Below are the code and all the weights of a small trained network. Each question names an input and a class and asks about switching units off, where a switched-off unit gives its printed mean instead of its output.

import numpy as np


def w(rows, s, z=0):
    codes = np.array(rows[::2]) - 128.0
    scale = np.full(codes.shape[1], s)
    scale[-1] = z or s
    return codes * scale


def f(y):
    return y / 2 * (1 + np.tanh(0.7978845608 * (y + 0.044715 * y**3)))


def log_softmax(a):
    a = a - a.max(-1, keepdims=True)
    return a - np.log(np.exp(a).sum(-1, keepdims=True))


def net(x, mask):
    res = np.array(x, float).reshape(1, 3) / 4 @ E
    y = f(res @ A[0][:, :-1].T + A[0][:, -1])
    res = res + np.where(mask, y, B[0][:, -1]) @ B[0][:, :-1]
    return log_softmax(res[-1] @ U[:, :-1].T + U[:, -1])


A, B = {}, {}
E = w([
[157,53,97,7],'x0',
[129,129,132,133],'x1',
[43,78,226,134],'x2',
],0.011)
A[0] = w([
[117,188,135,188,124],'neuron 1',
[184,175,122,116,38],'neuron 2',
[95,216,140,147,40],'neuron 3',
[66,201,110,138,203],'neuron 4',
[183,163,85,117,130],'neuron 5',
[148,128,114,143,2],'neuron 6',
[113,131,179,120,70],'neuron 7',
[82,10,163,132,169],'neuron 8',
[238,139,62,123,139],'neuron 9',
[175,165,89,155,123],'neuron 10',
],0.012,0.0045)
B[0] = w([
[89,9,156,62,215],'neuron 1',
[125,146,232,65,157],'neuron 2',
[97,91,167,19,178],'neuron 3',
[135,53,43,67,198],'neuron 4',
[29,117,204,156,203],'neuron 5',
[171,254,208,65,117],'neuron 6',
[92,237,138,137,151],'neuron 7',
[35,117,159,180,249],'neuron 8',
[63,160,133,167,255],'neuron 9',
[41,174,133,133,195],'neuron 10',
],0.0072,0.0088)
U = w([
[20,226,215,147,34],'0',
[43,110,49,156,231],'1',
[72,95,97,2,137],'2',
[180,67,63,221,209],'3',
[242,203,148,77,22],'4',
[223,163,90,152,3],'5',
],0.0096,0.0055)

Each question gives the input, the list of numbers given to net, and the class t.
The units are the neurons (one row each of A and B). Each row of codes is followed by its name. A weight is (code - 128) times the scale printed after its matrix; where a second scale follows, it is the last column's (A, B and U).
mask holds one flag per neuron, in row order. A switched-off neuron (its flag False) gives its mean, the last column of its row in B, instead of its output. The means were averaged over made-up inputs and are rounded, as every weight is.
A unit's drop is (log p(t) with every unit on - log p(t) with that unit switched off) / (log p(t) with every unit on - log p(t) with every unit switched off).
The circuit of an input: a set's keep is (log p(t) with only the set's units on - log p(t) with every unit switched off) / (log p(t) with every unit on - log p(t) with every unit switched off). Starting from all 10 units, units are removed one at a time, each time the one whose removal leaves the highest keep (on an exact tie, the one counted first), for as long as the keep stays at least 0.8.
units of the circuit, in order: the units of the circuit, biggest drop first
most important unit: the unit with the biggest drop
top k neurons: the k neurons with the biggest drops, biggest first
drop of u: that unit's drop, to one decimal
input [5,6,3], class 1: most important unit -> neuron 8
input [-2,5,3], class 1: top 2 neurons -> (neuron 2; neuron 5)
input [-3,6,-6], class 0: units of the circuit, in order -> (neuron 5; neuron 2)
input [5,-7,-3], class 1: units of the circuit, in order -> (neuron 9; neuron 1)
input [-6,8,4], class 1: top 2 neurons -> (neuron 4; neuron 2)
input [1,-3,-3], class 3: units of the circuit, in order -> (neuron 8; neuron 3)
input [5,2,-6], class 0: units of the circuit, in order -> (neuron 9; neuron 5; neuron 4)
input [-7,8,7], class 1: units of the circuit, in order -> (neuron 4; neuron 1)
input [5,-6,6], class 0: top 3 neurons -> (neuron 8; neuron 4; neuron 1)
input [4,-6,6], class 0: top 2 neurons -> (neuron 8; neuron 4)
input [7,8,2], class 1: top 3 neurons -> (neuron 8; neuron 1; neuron 3)
input [-8,4,-4], class 2: top 3 neurons -> (neuron 1; neuron 3; neuron 4)
input [-7,-8,5], class 1: top 2 neurons -> (neuron 4; neuron 2)
input [-2,3,-6], class 0: top neuron -> (neuron 5)
input [6,-7,3], class 1: top 4 neurons -> (neuron 8; neuron 1; neuron 3; neuron 2)
input [7,-4,7], class 0: top 4 neurons -> (neuron 8; neuron 4; neuron 1; neuron 7)
input [7,7,-8], class 0: top 2 neurons -> (neuron 9; neuron 5)
input [7,7,3], class 1: top 3 neurons -> (neuron 8; neuron 1; neuron 3)
input [-6,3,5], class 2: drop of neuron 4 -> 0.2
input [0,2,-7], class 0: drop of neuron 5 -> 0.1
input [7,-7,-4], class 1: most important unit -> neuron 9
input [-8,-2,1], class 2: drop of neuron 10 -> 0.0
